Here is a tiny trained network, its code and every weight. The questions are about switching its units off for an input and a class, where a switched-off unit gives its printed mean instead of its output.

import numpy as np


def w(rows, s, z=0):
    codes = np.array(rows[::2]) - 128.0
    scale = np.full(codes.shape[1], s)
    scale[-1] = z or s
    return codes * scale


def f(y):
    return np.maximum(y, 0)


def log_softmax(a):
    a = a - a.max(-1, keepdims=True)
    return a - np.log(np.exp(a).sum(-1, keepdims=True))


def net(x, mask):
    res = np.array(x, float).reshape(1, 7) / 4 @ E
    y = f(res @ A[0][:, :-1].T + A[0][:, -1])
    res = res + np.where(mask, y, B[0][:, -1]) @ B[0][:, :-1]
    return log_softmax(res[-1] @ U[:, :-1].T + U[:, -1])


A, B = {}, {}
E = w([
[37,105,221,1,58,164,29,7,137],'x0',
[148,137,123,97,138,126,119,133,103],'x1',
[113,107,120,97,154,149,134,155,115],'x2',
[139,225,192,53,200,251,219,34,195],'x3',
[68,193,212,252,195,156,88,156,13],'x4',
[122,117,109,86,167,133,129,139,102],'x5',
[126,109,127,129,125,123,140,109,119],'x6',
],0.0085)
A[0] = w([
[208,108,41,153,157,148,178,162,187,218],'N1',
[154,129,127,72,109,135,158,76,171,32],'N2',
[228,82,28,129,110,109,190,139,201,150],'N3',
[143,127,109,199,150,46,176,204,51,133],'N4',
[215,132,77,155,174,142,193,124,127,183],'N5',
[167,78,90,166,130,63,110,172,122,216],'N6',
[142,115,102,141,133,99,132,158,95,48],'N7',
[118,101,134,74,84,186,121,91,187,85],'N8',
[62,68,184,98,64,71,92,180,93,236],'N9',
[137,149,113,55,123,161,167,61,192,125],'N10',
[132,100,67,99,110,54,74,206,159,254],'N11',
[142,190,170,136,165,246,197,29,139,222],'N12',
[166,144,134,73,80,62,133,104,182,248],'N13',
[116,100,167,190,142,113,28,118,98,134],'N14',
],0.011,0.0041)
B[0] = w([
[201,126,206,105,124,161,50,153,63,222],'N1',
[176,225,67,74,74,119,169,199,125,180],'N2',
[74,27,214,35,138,196,45,132,141,236],'N3',
[183,136,137,150,76,160,212,114,31,229],'N4',
[78,164,254,155,188,159,108,176,123,200],'N5',
[136,121,53,166,32,130,153,119,94,215],'N6',
[180,133,130,108,83,110,166,154,105,161],'N7',
[151,108,66,72,80,138,187,83,116,196],'N8',
[147,65,120,129,73,49,121,22,145,202],'N9',
[160,155,52,131,60,157,187,249,99,214],'N10',
[153,47,67,94,71,81,109,51,130,223],'N11',
[133,173,214,103,143,234,107,190,119,253],'N12',
[133,60,39,85,91,114,140,102,155,199],'N13',
[201,74,143,83,56,167,91,194,73,180],'N14',
],0.0089,0.019)
U = w([
[121,4,167,138,101,87,53,69,102,249],'0',
[202,123,59,186,75,147,216,170,115,89],'1',
[121,120,193,78,145,221,71,113,189,203],'2',
[159,218,205,242,254,166,176,136,144,3],'3',
[103,54,25,126,104,13,147,24,240,19],'4',
],0.0083,0.0049)

Each question gives the input, the list of numbers given to net, and the class t.
The units are the neurons (one row each of A and B). Each row of codes is followed by its name. A weight is (code - 128) times the scale printed after its matrix; where a second scale follows, it is the last column's (A, B and U).
mask holds one flag per neuron, in row order. A switched-off neuron (its flag False) gives its mean, the last column of its row in B, instead of its output. The means were averaged over made-up inputs and are rounded, as every weight is.
A unit's drop is (log p(t) with every unit on - log p(t) with that unit switched off) / (log p(t) with every unit on - log p(t) with every unit switched off).
The circuit of an input: a set's keep is (log p(t) with only the set's units on - log p(t) with every unit switched off) / (log p(t) with every unit on - log p(t) with every unit switched off). Starting from the 12 units with the biggest drops (on a tie, the unit counted first), units are removed one at a time, each time the one whose removal leaves the highest keep (on an exact tie, the one counted first), for as long as the keep stays at least 0.8.
circuit, biggest first: the units of the circuit, biggest drop first
most important unit: the unit with the biggest drop
top k neurons: the k neurons with the biggest drops, biggest first
drop when u is switched off: that unit's drop, to one decimal
input [-2,1,6,-8,-7,-3,0], class 0: circuit, biggest first : N3
input [1,2,5,8,-8,-3,-8], class 1: top 2 neurons : N10; N2
input [0,-2,-1,5,8,-2,-2], class 3: top 3 neurons : N3; N11; N13
input [1,1,5,0,-7,-1,-8], class 4: circuit, biggest first : N12; N13
input [-1,2,-5,-4,8,5,7], class 1: top 2 neurons : N3; N4
input [-1,1,-3,0,-5,7,5], class 0: top 4 neurons : N12; N3; N13; N11
input [1,-6,8,0,-7,3,-3], class 4: top 3 neurons : N12; N4; N13
input [-2,1,-1,-1,0,-3,0], class 0: top 3 neurons : N10; N2; N12
input [-7,6,1,2,-7,-8,2], class 2: top 2 neurons : N3; N5
input [-3,-5,-3,1,-8,6,3], class 2: top 2 neurons : N3; N9
input [-8,-6,-4,3,0,-4,5], class 2: top 2 neurons : N3; N1
input [-7,-4,-7,1,-7,8,-7], class 2: top 2 neurons : N5; N3
input [1,4,-1,-8,-5,-3,5], class 4: top 2 neurons : N12; N11
input [-5,8,-2,0,-1,-6,6], class 0: most important unit : N12
input [-1,-6,3,1,0,-2,-6], class 2: top 2 neurons : N4; N10
input [1,2,1,-6,-7,-3,2], class 4: drop when N12 is switched off : 0.2
input [-6,4,6,-6,-5,3,6], class 0: drop when N14 is switched off : 0.0
input [1,-6,-6,-4,0,5,-6], class 4: drop when N3 is switched off : 0.3
